Each row has a class, written after it.
-45, -49, 2, -7, -17, 23, -22, 22, 8, -9, -6, -7, -36, -48, 28, 18, -32, -36, -40, 29, -27, -7, 5, -35, 12, 49, 81, 66, -14, 10, -13, 17 => z588
-27, -32, -11, -11, 23, 21, -7, -11, -15, -15, 10, 8, -11, -13, 7, 5, 6, -30, -10, -2, -14, -52, -35, -34, 37, -19, 28, 8, 11, 14, 22, 29 => z522
-2, -20, 24, 19, 41, -5, -22, 28, 14, -48, -29, 27, 70, 8, -36, -12, -8, -18, -8, -36, -16, -20, -27, -22, -4, -41, 45, -5, 26, -55, -16, -35 => z926
-5, -48, -28, 22, 8, 31, -1, -33, 38, -12, -75, 8, 34, 18, 21, 39, 16, 44, -10, -34, 46, 43, 36, 28, 57, 12, 45, -14, 55, 4, 22, -13 => z926
-20, -27, -11, -14, 39, -9, -21, -19, -34, -19, 25, 26, 5, 17, -12, -22, -33, -71, -51, 30, -10, -1, -44, -23, 65, -2, 16, 2, 16, -38, -13, 28 => z69
-27, 14, 9, 47, 8, 42, -24, -37, 0, 31, -37, -17, 38, 34, -1, -27, -11, -24, -21, -35, -34, -56, -61, -4, 48, -4, 7, 14, -9, 23, 27, -13 => z522
2, -39, 23, -14, 11, -11, -22, -6, 16, -62, -26, 31, 31, 1, -10, -10, -2, -50, -4, -19, 11, 2, -70, -31, 34, -25, 97, 20, -13, -9, 30, 47 => z522
56, -18, 15, -42, 9, -20, 24, 71, -7, -16, -44, 5, 36, -6, 30, -7, 24, -20, -34, -28, 11, 53, -7, -57, 61, -11, 69, -24, 48, -27, -12, 9 => z69
13, -29, 26, -3, -25, 27, 1, -11, 52, -36, -34, 23, 5, 7, -30, 54, 2, -1, 28, -7, 51, -22, 4, 12, -43, -22, -32, 16, -17, 40, 68, -14 => z522
-35, -10, -14, -31, -2, -23, 15, 27, -42, 40, 22, -40, 9, 10, 36, 44, 53, -49, -5, 27, -7, -94, 8, -54, 43, -20, 20, -1, 50, 60, -13, 53 => z588
-9, -52, 1, 31, 8, 6, 3, 11, 4, -19, -2, 38, 52, -1, -29, 45, 0, -21, 14, -8, 39, -66, 9, 15, -17, -39, -9, 12, 30, -15, -2, 12 => z926
-30, 51, 19, 11, 3, -63, 4, 37, 50, 46, 10, -23, 32, 41, -24, -28, 1, -3, 42, 9, 36, -1, 13, -17, -33, 14, 7, -10, 17, 23, -40, -17 => z588
30, -39, 7, -25, 40, 23, -6, -9, 1, -22, 27, 61, -20, -46, 6, -22, 12, -26, -13, -13, 8, -18, -7, 13, 32, 13, -4, 54, 56, -9, -11, 34 => z898
-39, -31, -14, -16, 19, -23, -39, -10, -14, -25, 10, -26, -15, -34, 15, -13, -10, -58, -32, 36, -53, 11, 13, -51, 70, -1, 58, -2, 10, -34, 4, 52 => z12
-14, -16, 1, 0, 49, -22, -4, 10, -16, 2, 1, -8, -31, -30, 11, 24, -33, -28, -7, 2, -28, -5, -43, -37, 69, 27, 63, 16, -39, 12, 5, 39 => z264
-38, 9, 0, 13, -15, 8, -20, -11, 58, 4, -39, -20, -13, -4, -2, 4, -25, 66, 0, -13, 22, 39, 42, 2, 4, 30, -39, -43, -5, 26, 34, -43 => z522
11, 6, 1, -47, 16, 7, 30, 18, -47, 28, 13, -24, 24, 48, 11, -12, 29, -10, 4, 7, 99, -56, -37, -28, -42, 24, 48, 20, -29, 39, 10, -37 => z588
-10, -5, -24, 44, 3, 7, -13, 22, 14, -13, -18, 18, 31, 44, -26, 65, -5, -14, 7, -17, -26, 19, -34, 39, -8, -23, 38, 17, 22, 2, -38, 17 => z898
-23, -11, 28, -15, -6, -34, 3, 15, 21, 58, 87, -4, -20, -25, 15, -30, 2, -6, 32, -4, 33, 9, -19, -11, 10, 10, -16, 9, 0, 9, -14, -1 => z898
1, -13, -4, 22, -6, 20, -19, -16, 40, -30, 1, 10, -8, 2, -39, 46, 9, -58, 31, -13, -36, -5, -49, -33, -6, -38, 7, 25, -10, -1, 23, 48 => z810
24, -5, -6, 21, -15, 39, -16, -8, -8, -5, -64, -12, 46, 46, -1, 30, 24, -24, -9, -27, 27, -52, 49, 23, 26, -31, 75, 6, 25, 22, 1, -1 => z926
30, 37, -19, 10, -10, 4, -11, 16, 28, 5, -16, -9, -12, 36, 1, 0, 26, -49, 12, 6, -43, 71, -19, -1, 15, -3, 64, 18, 25, -5, -36, 32 => z810
-35, 2, 26, -7, -35, -37, 17, -36, 29, 27, 21, -4, -21, 0, 15, -18, 6, 43, 37, 26, 59, -13, 41, 39, -40, 28, -34, 27, -8, 25, 22, 15 => z588
-4, -18, -24, 11, 39, 21, 4, 11, -48, -18, -7, 5, -24, -32, 0, 48, -23, -29, -35, 24, -48, -68, 6, -51, -16, -17, 29, 11, 0, 8, 3, 19 => z264
-43, -40, 17, -14, 24, 13, -5, 46, 11, 55, 20, -9, -21, -32, 13, -35, -37, -77, -6, 48, 5, -60, 31, 0, 25, 30, -20, 30, 16, -32, -33, 0 => z588
14, -35, -7, -1, 12, 13, -3, 4, -57, 4, -22, 11, 23, 5, 25, 4, -7, -27, -17, -21, 18, -38, -19, 6, 13, -5, 14, -1, 20, -24, 3, 52 => z898
0, -10, 12, 3, -12, -22, 3, -24, 7, -23, -12, 15, 43, -10, 12, 2, -4, 47, -33, -37, -11, 64, -47, -49, 30, -12, -28, -44, 26, -18, 38, -18 => z69
-48, 3, -35, 18, 3, -40, 24, -3, 26, 23, 13, -61, 52, 23, -2, 23, 21, 43, -9, 18, 14, 72, -17, -17, 48, -2, 7, -55, -29, -5, 9, -31 => z12
-40, -20, 42, -10, -2, -13, -37, -10, -23, -45, -30, -22, -21, 27, 16, -18, -25, 14, -28, -2, 3, 8, -21, 37, -13, 45, 8, 45, -64, -50, 18, 27 => z898
-34, -13, -6, 15, -5, 14, -21, -55, 2, 30, 12, -25, -20, -9, 44, -47, -20, 2, -39, 0, -26, 40, -9, 9, 60, 29, 10, 5, -2, -25, 3, 15 => z898
22, 33, 4, -28, 52, -10, 13, -27, -28, 40, 2, -4, -11, -26, 14, -78, -27, -9, 13, -12, -18, -25, -7, -27, 18, 14, -12, -32, 17, -6, 16, -14 => z588
-4, -9, 16, -31, -35, 40, -45, 2, -49, -13, -35, -14, -20, -28, 44, 28, 18, 34, 9, -59, 24, -80, 30, -42, -13, 30, 25, 21, 23, 40, 40, 31 => z588
0, -52, -40, -25, 34, 55, -40, -25, 6, 7, 9, 20, -39, -19, 10, 7, -27, -44, -6, 2, 41, 18, 40, 11, 90, 26, 86, -2, 40, 4, -9, -14 => z926
27, -15, 37, -3, -63, -7, -7, -35, 18, -18, 37, 37, 12, -30, 42, -8, 34, 2, -26, -5, -36, 63, -41, 5, -11, -18, 28, 55, 35, 14, 11, 8 => z898
5, 5, -9, -15, 29, 48, -23, 12, 23, -32, -6, -8, -13, -15, -18, -28, 8, -6, -41, -5, -21, 37, -14, -32, 12, 20, 5, 6, -13, -39, -10, -40 => z810
16, -11, 12, -10, -15, 39, 24, -4, 7, 9, -1, -19, -24, 16, -3, -19, 2, -40, -32, 24, 16, -21, 39, -8, 7, -19, 44, 36, -31, -7, 9, -20 => z69
-7, 7, -4, -26, 30, -17, -23, -32, -2, -20, -22, 17, -24, 26, -8, -3, 7, -1, -6, 7, -23, 54, -41, 18, 11, 25, 3, 2, 21, 5, 16, 1 => z810
3, 27, -24, -5, 3, 20, -53, 10, -6, -3, 38, -6, -68, -2, 8, -10, -20, -10, 18, -25, 25, 16, 20, -26, 4, 62, 53, 37, 1, 19, -38, 49 => z898
35, -1, 40, -30, 21, -13, -56, -27, 25, -18, 14, 26, 13, 8, 1, -21, -13, -73, 49, -12, 25, 30, -37, -45, 15, -42, -11, -41, 40, -52, 43, 8 => z264
-11, -11, 29, -19, -35, -34, -18, 32, -18, 57, -10, 14, -4, 12, -10, 39, -27, -8, 23, 9, 36, 22, -15, 47, -42, 23, 0, -17, -4, 52, 13, -40 => z810
-7, -24, -22, 12, 26, 10, 53, -17, 48, -28, -21, -40, -3, -31, 13, 4, 21, 53, -12, 25, -36, 64, 25, 12, 34, -6, -61, -4, -27, -71, 36, -9 => z12
-36, -31, -12, 13, -9, 12, -22, -39, 25, 9, 10, -10, 44, -6, -9, 0, 13, 20, 22, -25, 39, 3, 9, -33, -3, -37, 22, -41, 22, -20, 44, -29 => z12
-22, 16, -6, 27, 19, -1, 7, -31, 33, 21, 50, -16, 23, 21, -38, -17, -7, -7, 3, -11, 7, -12, -34, -47, -34, -29, -8, -17, -23, 10, 4, -41 => z898
-26, -7, 25, -14, 54, -9, -23, -20, 6, -2, -25, -12, 14, 28, -7, -40, -37, -63, 13, 1, -37, -4, -71, -2, 43, -2, 13, -2, -14, -57, 18, -1 => z588
-38, -10, 5, 10, 26, 27, -17, 22, -2, 16, 15, -12, -1, -24, 40, -56, 6, -5, -18, -22, -30, -19, -48, -30, 72, 25, -17, 18, 21, -42, -14, 22 => z522
5, -48, 2, -39, 46, -8, 11, -2, -48, 15, 25, 2, 5, -23, -15, -27, -21, -87, 0, 39, -8, -43, -14, -3, 24, -46, 73, -8, -23, -35, 22, -7 => z12
50, -10, 6, -64, 9, 22, -15, 44, 14, -37, -30, 1, -55, -16, 2, 50, 21, -16, 11, -12, 14, 64, -10, -3, 32, 42, 19, 20, -13, 17, 19, 5 => z810
-14, -14, -19, -41, 27, 19, -12, -4, -30, -37, 10, -3, -23, -24, -1, 46, 0, -9, -17, 9, -12, -46, -13, -41, 21, 16, 0, 10, -4, 29, 18, 11 => z588
-41, -19, -40, 13, 33, 31, -19, -36, 0, -14, -16, -19, -7, 10, -4, 61, -2, 10, -37, 8, 13, -15, 9, -3, 77, 10, 49, -6, -21, 28, 13, 6 => z264
10, -35, 29, -34, -14, -41, 51, 56, 26, 89, 39, -3, 19, -12, 2, -53, 12, -55, 13, 58, 114, 3, 41, 29, -3, 4, -22, -18, -5, -13, -22, -12 => z810
-15, 28, 10, -19, 0, -34, 7, -15, 77, -23, -27, -37, 41, 22, 13, 27, 54, 36, 2, -4, -44, 75, -14, -24, 58, -26, -47, -47, 44, 5, 21, -31 => z588
-50, -10, -23, 16, 25, -32, -38, 31, -59, 11, 58, 37, -8, -45, -8, 59, -32, -7, -19, 6, -12, -67, -23, -43, 23, 27, 24, 11, 29, 59, -40, 40 => z264
-5, -23, 10, 13, -19, 2, 14, 42, -3, 40, -17, -5, 31, -4, 28, -10, 37, -10, -2, -24, 6, -3, -29, -35, -18, -4, 32, 12, 35, -11, -8, 12 => z810
-52, -10, 21, -11, 47, 15, -39, -31, -12, -15, 20, 20, -46, 2, -43, -22, -49, 24, -13, -18, 13, -39, -5, 51, 60, 41, -39, 29, -44, -16, 11, -23 => z69
-4, -19, 36, -5, 0, 19, 13, 51, 22, 33, -31, -12, -28, -18, 35, -16, -23, -2, 4, -3, -16, 19, -30, -28, -29, 36, -15, 28, -1, 4, 27, -46 => z522
-10, -40, -30, -1, 44, 0, 52, -7, 48, -13, -20, 20, -1, 15, -36, 73, 33, -4, -14, 41, 7, 22, -27, 21, 5, 1, -52, 20, 13, 31, 18, -7 => z810
-42, 11, 30, 8, 32, -42, -60, 15, 50, -20, -21, -25, 18, 13, 4, -21, -29, 5, 10, -23, 12, 68, -27, -53, 47, 28, 1, -42, -2, -64, 3, 3 => z264
7, -11, -20, 53, -33, 44, 22, 4, -31, 11, -77, -2, 21, -1, 23, 27, -13, 10, -27, 1, -34, -57, 37, 43, -18, -21, -18, 0, 14, 4, 14, 31 => z522
-2, 8, -14, -29, -11, -3, 49, 13, 36, 29, 43, -14, 30, 9, 12, 0, 75, 46, 7, 3, 98, -1, 19, -12, 13, 12, 44, 16, 11, 56, -21, -29 => z588
-1, -8, 33, -24, -54, 7, -49, 18, -36, -13, 11, 33, 42, 10, 4, 21, 18, -4, 17, -17, 82, -81, 11, 3, -66, 5, -22, 24, 42, 24, 6, 11 => z588
